Below are the code and all the weights of a small trained network. Each question names an input and a class and asks about switching units off, where a switched-off unit gives its printed mean instead of its output.

import numpy as np


def w(rows, s, z=0):
    codes = np.array(rows[::2]) - 128.0
    scale = np.full(codes.shape[1], s)
    scale[-1] = z or s
    return codes * scale


def f(y):
    return y / 2 * (1 + np.tanh(0.7978845608 * (y + 0.044715 * y**3)))


def log_softmax(a):
    a = a - a.max(-1, keepdims=True)
    return a - np.log(np.exp(a).sum(-1, keepdims=True))


def net(x, mask):
    res = np.array(x, float).reshape(1, 6) / 4 @ E
    y = f(res @ A[0][:, :-1].T + A[0][:, -1])
    res = res + np.where(mask, y, B[0][:, -1]) @ B[0][:, :-1]
    return log_softmax(res[-1] @ U[:, :-1].T + U[:, -1])


A, B = {}, {}
E = w([
[126,128,129],'x0',
[149,40,77],'x1',
[130,126,127],'x2',
[2,111,130],'x3',
[128,129,128],'x4',
[135,49,201],'x5',
],0.0078)
A[0] = w([
[135,77,194,67],'N0',
[107,76,162,21],'N1',
[44,112,84,96],'N2',
[156,208,198,230],'N3',
[132,103,95,189],'N4',
[206,139,158,41],'N5',
[88,111,119,73],'N6',
[141,78,238,32],'N7',
[76,195,46,33],'N8',
[109,118,113,62],'N9',
[136,89,206,56],'N10',
[123,159,59,72],'N11',
[128,78,199,56],'N12',
[149,85,240,54],'N13',
[175,187,195,255],'N14',
[70,149,152,130],'N15',
[54,92,132,90],'N16',
[107,91,102,198],'N17',
[112,63,51,190],'N18',
[124,187,128,50],'N19',
[253,24,68,224],'N20',
[125,163,159,163],'N21',
[208,152,106,41],'N22',
[117,78,31,150],'N23',
[27,122,120,78],'N24',
[87,209,213,146],'N25',
[154,83,197,49],'N26',
[166,91,47,151],'N27',
[175,21,92,240],'N28',
[146,203,46,33],'N29',
[147,142,114,237],'N30',
[135,195,233,181],'N31',
[107,75,180,75],'N32',
[136,192,164,194],'N33',
[89,137,112,68],'N34',
],0.012,0.0031)
B[0] = w([
[126,194,70,149],'N0',
[182,135,119,136],'N1',
[219,188,213,162],'N2',
[6,93,149,207],'N3',
[46,150,119,148],'N4',
[218,127,192,160],'N5',
[206,174,125,131],'N6',
[170,237,62,163],'N7',
[197,208,72,166],'N8',
[163,150,136,121],'N9',
[133,176,17,148],'N10',
[129,227,50,147],'N11',
[148,168,47,149],'N12',
[196,253,24,166],'N13',
[51,127,172,205],'N14',
[163,69,140,158],'N15',
[155,182,189,160],'N16',
[81,220,185,152],'N17',
[77,121,206,175],'N18',
[151,104,114,141],'N19',
[58,173,193,255],'N20',
[121,67,124,150],'N21',
[248,175,187,170],'N22',
[31,159,82,171],'N23',
[220,173,220,172],'N24',
[54,164,106,200],'N25',
[149,223,88,147],'N26',
[81,117,163,177],'N27',
[14,186,119,213],'N28',
[155,209,86,174],'N29',
[94,147,143,162],'N30',
[43,136,99,199],'N31',
[174,145,73,149],'N32',
[83,86,158,177],'N33',
[204,192,114,130],'N34',
],0.0047,0.0086)
U = w([
[161,156,4,104],'0',
[111,113,139,255],'1',
[114,115,148,232],'2',
[113,118,154,187],'3',
[182,134,227,74],'4',
[51,103,131,20],'5',
[147,47,104,23],'6',
],0.014,0.0064)

Each question gives the input, the list of numbers given to net, and the class t.
The units are the neurons (one row each of A and B). Each row of codes is followed by its name. A weight is (code - 128) times the scale printed after its matrix; where a second scale follows, it is the last column's (A, B and U).
mask holds one flag per neuron, in row order. A switched-off neuron (its flag False) gives its mean, the last column of its row in B, instead of its output. The means were averaged over made-up inputs and are rounded, as every weight is.
A unit's drop is (log p(t) with every unit on - log p(t) with that unit switched off) / (log p(t) with every unit on - log p(t) with every unit switched off).
The circuit of an input: a set's keep is (log p(t) with only the set's units on - log p(t) with every unit switched off) / (log p(t) with every unit on - log p(t) with every unit switched off). Starting from the 12 units with the biggest drops (on a tie, the unit counted first), units are removed one at a time, each time the one whose removal leaves the highest keep (on an exact tie, the one counted first), for as long as the keep stays at least 0.8.
units of the circuit, in order: the units of the circuit, biggest drop first
top k neurons: the k neurons with the biggest drops, biggest first
drop of u: that unit's drop, to one decimal
input [3,2,-7,-8,-3,-4], class 4: units of the circuit, in order => N22, N5
input [-7,8,4,-7,7,-6], class 5: units of the circuit, in order => N20, N28
input [0,-6,-4,6,0,-4], class 4: units of the circuit, in order => N24, N2
input [-2,5,8,-8,-6,-7], class 1: units of the circuit, in order => N20
input [4,0,1,-7,5,-5], class 4: units of the circuit, in order => N22, N5
input [4,-7,-4,7,6,-4], class 4: units of the circuit, in order => N24, N2
input [-1,-5,4,-4,-4,1], class 5: units of the circuit, in order => N3, N31, N14
input [-6,8,5,-7,-4,-4], class 5: units of the circuit, in order => N28, N20
input [-3,-1,-6,7,-1,-4], class 4: top 2 neurons => N24, N2
input [-2,-8,3,-3,-6,7], class 5: top 3 neurons => N3, N14, N31
input [-2,-2,4,-7,-4,7], class 0: top 3 neurons => N13, N7, N10
input [0,-2,-7,8,3,-8], class 0: top 3 neurons => N8, N11, N20
input [0,-6,-4,7,-5,5], class 4: drop of N2 => 0.3
input [-8,6,3,-8,-2,-5], class 3: units of the circuit, in order => N20
input [-1,-1,5,7,4,7], class 0: drop of N32 => 0.1
input [6,5,-2,-6,6,8], class 0: drop of N13 => 0.2
